In the rows, zero is written as 128.
Each row has a class, written after it.
[109 140 116 140 149 154 156 121 113  92 121 117 160 145 157 147 146 127
 108 167 147  95  90 147 149 204 131 121  97 136 141 140 116 107  83  91
 188 119 147 108 106 143 132 151 116 145]	K_695
[107 179 112 143 138 130 143  94 103 117 124 118 155 138 149 115 138 132
 135 176 161  84  92 193 124 184 143  93  79 135 118 117 123 122  91  76
 224 138 155 110 115 107 172 150 115 119]	K_695
[202 163 116 136 145 133  69 139 184  96 111  79 136 116 157 128 127 130
 139 121 119  88 143 136 149 131  47 126 128 132  95 133 165 138  54  82
 117  82 156  65  88 136  30 135 133 120]	K_295
[181 114 138 147 123 111 113 133 130 108 120  87 117 161 144 132 166 105
 105 140 117 137 156 111 102 131 151 113 138 153 151 148 155 151 168 140
  44  89 110 116 144 151  62 170 140 159]	K_406
[165 185 116 129 136 127  84 138 150  96 122  80 125 109 145 124 107 162
 145 107  99  93 116 151 136 144  68 115 112 146  89  86 141 141  53 110
 115  75 162 101 104 159  33 111 137 128]	K_814
[189 168 118 132 137 125  84 138 171 102 112  89 131 102 158 124 128 136
 145 119 119  80 154 127 138 115  57 125 131 140 100 140 160 137  55  76
 117  68 160  67  79 144  37 149 129 118]	K_654
[178 111 156 141 109 117 126 134 138 103 113  89 112 162 140 141 153 106
 106 137 122 131 142 100 108 140 137 110 135 155 154 149 157 159 168 150
  37 105 111 113 151 167  79 175 150 182]	K_420
[111 170 116 134 135 128 158  96 109 113 131 134 158 127 145  89 139 125
 141 176 157  77 103 185 118 163 132 100  80 144 120 123 128 122  95  67
 233 121 152 106 120 110 177 148 116 122]	K_654
[167 178 119 136 132 144  82 135 133 105 116  90 130 111 158 130 131 159
 145 117 101  92 116 146 128 136  63 119 119 141  82  92 145 133  55 100
 128  81 156  90 103 138  24 106 148 114]	K_102
[189 160 124 135 151 139  70 133 181  99 110  84 118 132 162 140 142 147
 132 125 108  89 141 155 167 122  47 120 124 129  91 119 160 130  55  78
 133  99 160  73  90 159  33 132 137 133]	K_295
[180 178 117 124 132 130  87 136 150 111 108  88 126 101 154 116 119 156
 145 105  95  87 121 153 145 137  63 117 107 137  89  92 153 130  57 104
 115  81 156  93 101 152  30 103 144 110]	K_451
[103 160 106 128 150 130 160  95 104  93 104 138 151 135 153 104 151 111
 146 148 150 113  93 167 132 171 129 104  76 118 105 111 145 143  84  75
 208 158 157  97 115 110 180 160 127 104]	K_695
[103 146 121 129 150 138 165 116  88 100 104 143 152 130 145  98 142 109
 136 143 140 111  96 168 134 157 111 121  92 134 110 137 129 130  81  63
 195 131 160 100 115 146 176 141 118 114]	K_654
[156 189 118 127 135 117  98 106 180  79 109  96 142 113 180 128 101 158
 153 109 108  87 117 149 125 115  80 132 113 117  88  86 147 167  38  70
 125  71 200  99 100 130  54 164 129 117]	K_695
[216 131 134 135 114 105 115 109 151  84  86  95 119 156 156  98 166 105
 117 121 119 112 158 135 103 109 140 105 138 129 103 156 181 170 125 100
  74 105 146  91 148 130  54 212 150 120]	K_893
[166 186 110 117 139 114  96 121 188  82 116  92 133 108 167 107 109 151
 145  95 104  90 122 155 113  99  66 137 117 117  79  83 157 170  45  69
 128  65 199  97 110 137  37 145 121 112]	K_893
[113 182 112 142 148 134 145  97 118 111 131 124 154 147 159  93 141 128
 135 184 153  86  92 201 127 186 122 102  73 144 122 122 134 118  94  68
 235 127 149 114 128 103 160 124 117 130]	K_295
[186 109 134 150 109 126 114 137 125 107 107  91 121 163 137 133 173 106
 113 137 130 141 144 110 104 150 139 111 135 161 146 154 157 153 159 128
  65  98 102 113 144 125  64 160 149 166]	K_102
[219 137 136 138 123 106 116 109 154  84  74  88  99 164 156 100 179 111
 120 122 120 116 155 142 123 112 145 106 122 135 103 141 180 166 120 110
  66 113 137  93 144 140  64 215 150 135]	K_814
[161 179 116 140 139 135  84 141 146 103 130  87 119 111 149 126 123 166
 139 110 109  81 115 145 138 146  68 118 125 146  98 100 135 131  61 113
 117  70 158  93  93 153  29 104 134 125]	K_45
[106 169 110 139 136 122 147 103 111 103 129 122 157 121 132  87 126 122
 122 170 150  85  91 194 115 174 127 108  85 130 116 111 128 124 101  74
 227 127 156 112 126 124 153 135 107 114]	K_893
[208 106 139 135 102 114 104 113 126 131  82 104 110 121 136 113 177  91
 101 133 113 139 144 130 128 121 129 142 128 112 139 139 169 127 150 135
  61 118 111 107 150 144  58 178 127 122]	K_451
[109 147 116 137 139 130 159 126 130  91 109 121 149 135 131 103 143 114
 123 140 150 113  88 168 105 196 144 116  72 123 121 108 110 131  87  75
 193 136 132 132 115 120 160 129 109 137]	K_814
[158 191 115 127 135 129 100 121 181  87 108 102 136 124 171 124 116 154
 150 102 104  89 114 152 124 110  63 139 113 126  77  91 155 162  42  69
 136  72 194  93 106 129  45 137 137 123]	K_102
[171 167 117 126 136 132  90 135 144  97 128  83 124  98 158 116 119 162
 137 118  96  93 122 143 135 133  52 107 120 140  91  89 152 129  56 111
 127  74 159 101 105 153  16 106 137 115]	K_893
[186 115 138 143 125 106 110 129 137 103 120  83 126 153 144 127 165 104
 105 137 120 132 156 115 102 130 145 111 135 151 144 147 159 153 164 134
  48  94 121 105 145 153  67 167 136 156]	K_406
[115 154 106 139 161 141 153 120 103  96 108 139 138 137 138 102 167 105
 139 128 146 110  86 174 147 166 112 109  87 119 103 116 136 135  86  77
 193 137 142  87 112 124 179 137 119 108]	K_45
[117 149 118 134 130 133 164 118 120 104 114 118 147 138 148 127 148 114
 120 165 152 113  84 157 119 203 151 111  88 116 126 116 119 121  96  79
 192 136 132 112 111 113 170 141 121 132]	K_695
[208 133 127 141 107 125 121 119 128  97  96  85 104 166 167 122 187 113
 121 135 112 143 135 130 106 124 116 100 132 153 120 141 182 159 122 116
  82 104 134  90 140 127  38 175 157 140]	K_102
[173 153 120 129 147 136  85 132 177  90 109  87 117 124 152 134 129 159
 127 113 104  92 137 154 161 105  52 122 127 116  92 102 147 138  52  77
 136  98 173 100  94 175  39 146 121 127]	K_893
[148 177 121 124 141 128  91 133 145 101 131  84 135 114 154 128 104 162
 140 123  97  99 118 140 122 120  70 118 122 139  93  78 137 138  68 112
 106  67 182 101 104 173  34 115 130 130]	K_406
[171 181 116 132 140 132  81 131 145 104 123  86 130 124 171 121 115 150
 149 122  98  95 118 159 135 145  56 111 109 144  88  99 160 141  61 100
 128  78 165  90 109 131  33 108 144 118]	K_295
[192 133 118 137 118  99 119 129 138 105 110  72 103 156 146 115 172 114
 120 144 104 135 138 120 104 112 129 100 133 152 132 135 168 162 144 117
  80  88 136  94 145 144  49 174 145 136]	K_406
[129 134 113 130 150 159 158 134 123 108 105 129 150 145 154 142 157 114
 102 137 139  99  86 161 157 206 128 137  91 121 141 146 129  96  79  77
 180 109 141 112 111 146 137 141 111 141]	K_451
[208 165 125 134 139 123  81 149 187 104 110  80 121 113 156 131 139 126
 137 109 116  72 145 133 146 130  54 120 131 118  92 142 160 133  59  82
 117  86 142  61  81 160  35 146 146 129]	K_420
[200 124 123 145 108 119 123 127 134  92 111  84 102 153 142 109 178 115
 115 134 114 134 130 125 119 127 123 103 141 146 136 133 158 157 134 125
  75  86 125  91 135 141  47 167 141 141]	K_45
[208 126 124 133 102 111 125 118 134  95 101  81 103 159 151 103 169 114
 112 139 108 140 144 125 100 116 131  96 141 145 126 143 180 166 133 117
  79  96 135  97 144 140  32 183 146 133]	K_893
[107 136 118 142 153 155 159 127 110  87 119 119 155 147 157 151 153 123
 101 165 142 105  94 152 153 200 123 124  89 129 146 122 126  99  88  83
 186 123 149 104 106 148 129 142 107 142]	K_695
[201 125 140 136 109 111 123  97 125  92  86  90 125 152 163 107 165 108
 113 136 122 115 144 126 107 113 150 119 133 122 111 142 160 166 127 123
  54 108 149  94 140 135  72 209 142 116]	K_695
[186 111 141 144  99 114 121 115 119 105 114  87 129 150 144 130 155 106
 111 149 119 139 149 100 109 145 154 101 131 147 148 140 146 156 156 149
  42  92 106 111 136 133  69 171 138 157]	K_695
[202 133 123 132 106 109 131 117 139  97 100  84 103 162 158 105 176 109
 129 139 110 130 146 125 105 106 127 106 136 154 133 146 183 174 132 102
  79  87 138  86 141 134  64 193 146 128]	K_654
[169 188 116 122 143 113 100 115 197  77 103  89 131 123 167 117 108 156
 149  94 105  89 122 155 126 117  80 131 102 127  83  87 159 174  42  81
 118  83 188  97 103 143  52 159 127 131]	K_814
[117 143 116 132 154 150 162 127 113  89 122 126 149 151 156 129 143 127
 103 157 148 103 100 151 136 198 129 119  99 142 138 151 131 109  85  78
 192 113 158 118 119 150 124 148 108 150]	K_893
[109 153 107 130 162 146 151 107 118 109 112 131 143 154 153 105 152 111
 130 154 155 112  93 174 140 173 116 124  78 131 116 134 150 133  83  74
 203 142 151  95 113 113 169 142 114 123]	K_295
[228 122 137 135 124 110 118 109 167  82  69  92 106 162 153  93 179 109
 117 113 128 116 157 135 121 114 142 114 131 129 103 157 182 166 115 110
  61 119 128  90 137 142  60 218 156 134]	K_814
[173 176 123 123 141 122  95 115 203  80 114  94 141 128 177 121 112 145
 146 107 100  89 117 154 127 117  56 134 109 128  86  94 165 173  42  71
 131  76 189  84 109 131  46 140 140 133]	K_295
[111 150 111 134 155 136 159 107 107 102 107 141 147 135 156 100 159 102
 138 137 146 108 105 176 127 153 114 121  83 127 114 140 151 137  80  60
 204 143 156  90 111 122 178 153 116 102]	K_654
[115 145 126 132 143 150 162 137 119 104 119 119 143 146 152 135 154 114
 105 162 141  93  86 150 139 201 126 119  97 124 138 143 121 101  97  84
 189 116 144 104 118 162 137 137 118 160]	K_420
[163 194 120 126 136 124  97 117 181  85 113  98 137 113 177 125 114 150
 148 101 107  90 112 157 122 118  67 146 112 124  81  86 157 164  41  70
 132  70 195  92 111 124  53 143 129 125]	K_102
[ 99 177 110 148 148 129 142  93 103 113 122 134 143 134 136  85 156 126
 135 156 161  78  84 211 119 170 136 102  77 130 110 104 128 132  99  73
 225 135 152 102 116 112 169 145 108 113]	K_45
[174 180 126 130 142 134  80 136 147 103 127  83 126 120 169 124 127 154
 146 126 101  83 122 149 130 147  61 109 115 154  92  98 155 139  60 104
 123  76 154  93 108 138  23 103 144 126]	K_295
[104 163 107 139 144 130 148 103 105 116 124 132 148 132 140  93 133 135
 133 171 153  90  95 189 118 169 134  99  81 137 117 121 129 118  96  74
 241 129 154 127 129 113 153 137 115 121]	K_893
[218 128 139 128 119 109 129 107 154  78  82  93 110 155 171  91 175 106
 114 127 125 122 158 134 111 104 134 109 132 123 101 147 179 160 119 103
  69 108 148  96 141 132  62 217 141 129]	K_893
[210 133 133 132 100 103 128 126 139 106 107  73  93 158 156 109 179 101
 123 139 109 126 137 122  97 124 129  95 134 143 127 147 178 163 140 121
  72  94 125  78 139 143  52 183 157 145]	K_420
[112 148 120 135 136 142 169 124 118 102 100 140 140 141 149 103 147 114
 124 150 155 113  98 164 109 173 142 121  86 115 124 122 124 132  90  60
 198 130 136 125 108 119 168 150 111 126]	K_654
[182 120 154 143 106 113 120 129 128 111 114  89 111 153 145 126 158 105
 109 134 120 128 149 106 104 138 135 110 132 150 148 152 160 157 164 148
  37 101 106 115 146 154  74 169 146 167]	K_420
[110 130 117 127 150 157 156 142 111 107 117 123 154 134 142 145 149 114
 101 141 137 101  81 155 156 204 120 146  87 130 150 127 115  99  81  82
 174 101 148 125 118 156 145 120  99 149]	K_451
[185 159 131 136 142 131  80 138 179 110 106  83 104 124 158 142 143 147
 133 112 104  81 141 152 167 116  45 109 122 112  87 126 149 121  62  89
 125 110 152  80  83 178  48 144 141 135]	K_420
[112 162 112 128 158 134 160 103 103  90 103 144 143 136 157  92 152 113
 137 140 144 117 103 170 128 161 124 106  85 126 101 132 154 140  79  61
 202 143 158 103 122 120 162 158 120 111]	K_893
[161 187 115 126 144 127  87 131 151  86 123  86 124 106 170 116 120 166
 148 114  99  92 131 143 130 130  63 106 112 147  85  91 153 141  50  91
 126  69 174 100 103 143  16 123 134 120]	K_893
[199 118 135 146 119 111 123 128 146  99  98  87  97 172 139 122 159 114
 111 128 127 144 155 117 121 152 145 107 125 160 150 149 178 160 155 142
  45 107  95 119 139 142  67 185 145 169]	K_814
[154 186 112 112 149 118 106 115 188  70 117  97 138 114 175 112 110 154
 149  99 109  89 124 146 119 100  69 138 112 129  85  83 164 178  42  64
 127  64 208  97 110 139  47 164 120 125]	K_893
[114 138 115 129 148 156 159 139 120 100 112 123 152 142 145 140 144 122
  97 142 136  94  81 161 153 208 128 145  89 130 148 129 124 101  83  78
 179 100 152 115 116 155 128 130 107 145]	K_451
[209 120 146 137 129 103 115 103 146  99  79  93 111 159 166 104 174 111
 108 129 117 112 156 135 110  96 143 121 142 125 105 163 170 162 123 114
  60 115 154  98 141 165  58 212 149 130]	K_406
[206 127 150 145 102 102 112 107 151 113 101  89  97 129 155 112 179  96
 107 146 115 126 153 124 116 116 115 119 125 116 136 136 182 138 157 144
  67 136 111  99 154 142  65 185 143 131]	K_420
[106 129 117 136 148 156 163 130 100  89 115 122 164 143 154 146 139 118
 101 164 146 108  82 147 141 204 133 132  99 124 149 135 102 105  85  83
 186 111 157 123 111 152 131 146  98 150]	K_695
[159 195 117 128 134 122  99 113 178  78 110 100 141 116 174 119 106 154
 153 102 105  90 113 157 123 117  60 136 112 130  80  90 156 166  42  71
 136  78 198  96 110 128  49 142 134 121]	K_102
[ 97 156 116 145 143 141 158 122 112 102 114 135 135 138 134 111 156 113
 114 148 159 112  78 174 123 191 141 122  84 113 126 103 108 122 100  82
 191 136 134 121 108 127 171 133  98 135]	K_45
[209 126 125 138 101 123 124 116 129 104  97  89 105 165 150 114 185 109
 116 139 117 134 131 121  96 118 126 106 139 153 125 143 179 165 133 126
  82  98 126  88 142 129  32 181 157 140]	K_102
[206 100 147 148  99 107 107  96 139 111 101  88 121 122 145 132 171 108
 102 156 112 122 146 108 117 119 123 124 137 124 143 139 162 138 146 150
  63 122 115 103 151 136  53 189 144 123]	K_695
[181 157 118 133 142 135  80 121 178  92 100  84 125 130 157 148 138 152
 140 115 108  88 135 149 159 106  55 112 120 111  85  98 146 144  55  85
 122 107 171  80  80 161  44 161 135 120]	K_695
[205 111 145 143 100 108 111 113 133 113 100  95 113 122 148 114 177  95
 110 149 108 124 151 121 108 101 115 130 138 133 140 134 170 143 149 130
  73 110 119 102 157 141  54 178 142 120]	K_654
[114 141 108 140 143 161 156 139 109 106 118 126 158 157 149 151 151 115
 105 158 146 107  83 151 141 208 127 133 101 133 139 149 117  99  94  79
 196 105 144 111 114 130 131 139 110 154]	K_102
[109 149 127 134 141 134 167 136 119 109 116 126 142 141 149 115 148 107
 121 150 147 101  86 164 118 192 134 114  80 115 127 120 117 123 106  78
 197 135 125 125 118 134 171 129 124 147]	K_420
[ 99 139 112 138 163 151 156 135 120  94 123 122 153 162 150 147 142 122
 102 154 138 102  91 151 140 194 134 129 102 130 141 146 117 111  95  81
 183 105 159 114 113 163 137 149 109 151]	K_406
[180 155 126 136 153 141  71 137 176 102 111  84 120 130 161 138 139 151
 131 130 104  87 137 158 170 116  46 128 126 132  98 112 150 131  54  80
 138  99 155  90  92 170  27 121 134 137]	K_295
[104 151 117 126 154 133 160 118 108 113 103 136 144 141 135 101 150  98
 136 135 151 107  92 170 133 160 112 106  79 119 105 137 138 138  96  78
 197 155 152  93 114 143 188 147 119 129]	K_420
[117 141 112 136 147 157 154 137 106  84 117 120 150 138 152 133 154 115
 100 155 140 113  89 152 131 203 126 119 102 123 138 132 119 109  85  72
 188 106 148 119 119 147 122 141  99 138]	K_893
[212 166 118 134 143 128  71 139 185 103 110  77 134 113 163 119 131 134
 134 125 119  80 148 141 143 134  60 128 133 130  94 145 171 136  60  83
 122  83 146  61  85 130  20 131 138 118]	K_295
[101 186 108 136 132 115 145  98 118 120 121 124 151 144 129  97 133 124
 137 159 154  91  93 204 108 184 153 100  67 135 109 114 127 127  96  74
 224 143 152 111 118 105 172 150 105 125]	K_814
[119 140 111 140 135 151 157 139 112 110 109 136 147 145 139 120 155 109
 117 151 160 118  84 169 109 191 138 129  91 110 124 114 111 111 102  69
 213 133 126 135 116 107 153 122 115 133]	K_102
[205 139 138 145 125 113 123 106 147  86  85 111  98 162 157  93 181 111
 119 124 131 104 149 141 130 111 146 115 136 128 106 151 172 162 129 110
  73 102 139  87 141 134  76 212 148 132]	K_45
[114 145 112 126 158 157 157 142 113 112  98 127 147 153 159 149 152 115
 104 137 138 104  87 158 157 199 138 150  92 126 143 150 125 103  81  67
 167 100 158 115 113 152 144 144  99 147]	K_451
[ 96 180 113 143 137 126 149  79 106 108 124 131 162 128 150  91 125 140
 141 171 161  84  99 188 119 178 137  94  70 133 115 118 126 130  88  84
 224 143 155 116 111  97 167 151 112 112]	K_695
[114 142 117 123 154 159 162 136 110 100 111 131 146 146 152 139 146 126
 100 143 139 103  84 150 160 208 130 146  88 134 151 133 120 100  86  83
 171  96 153 129 125 162 135 134  99 157]	K_451
[104 182 108 143 142 128 145  99 106 116 134 131 145 133 139  87 158 134
 136 167 157  74  90 201 126 176 136  94  81 141 111 110 133 114  94  72
 233 121 154  94 116 102 157 135 117 118]	K_45
[122 159 112 131 154 145 161 126 129  84 108 117 145 148 159 124 153 124
 109 150 144 105  96 159 145 203 138 123  83 134 127 134 133 111  77  78
 181 114 149 104 111 140 129 154 110 152]	K_814
[203 136 119 149 113 114 116 119 135  99  99  86  95 162 149 110 197 109
 126 127 110 131 132 134 112 117 127  90 137 146 120 140 178 169 126 111
  79  97 127  74 133 129  52 178 156 125]	K_45
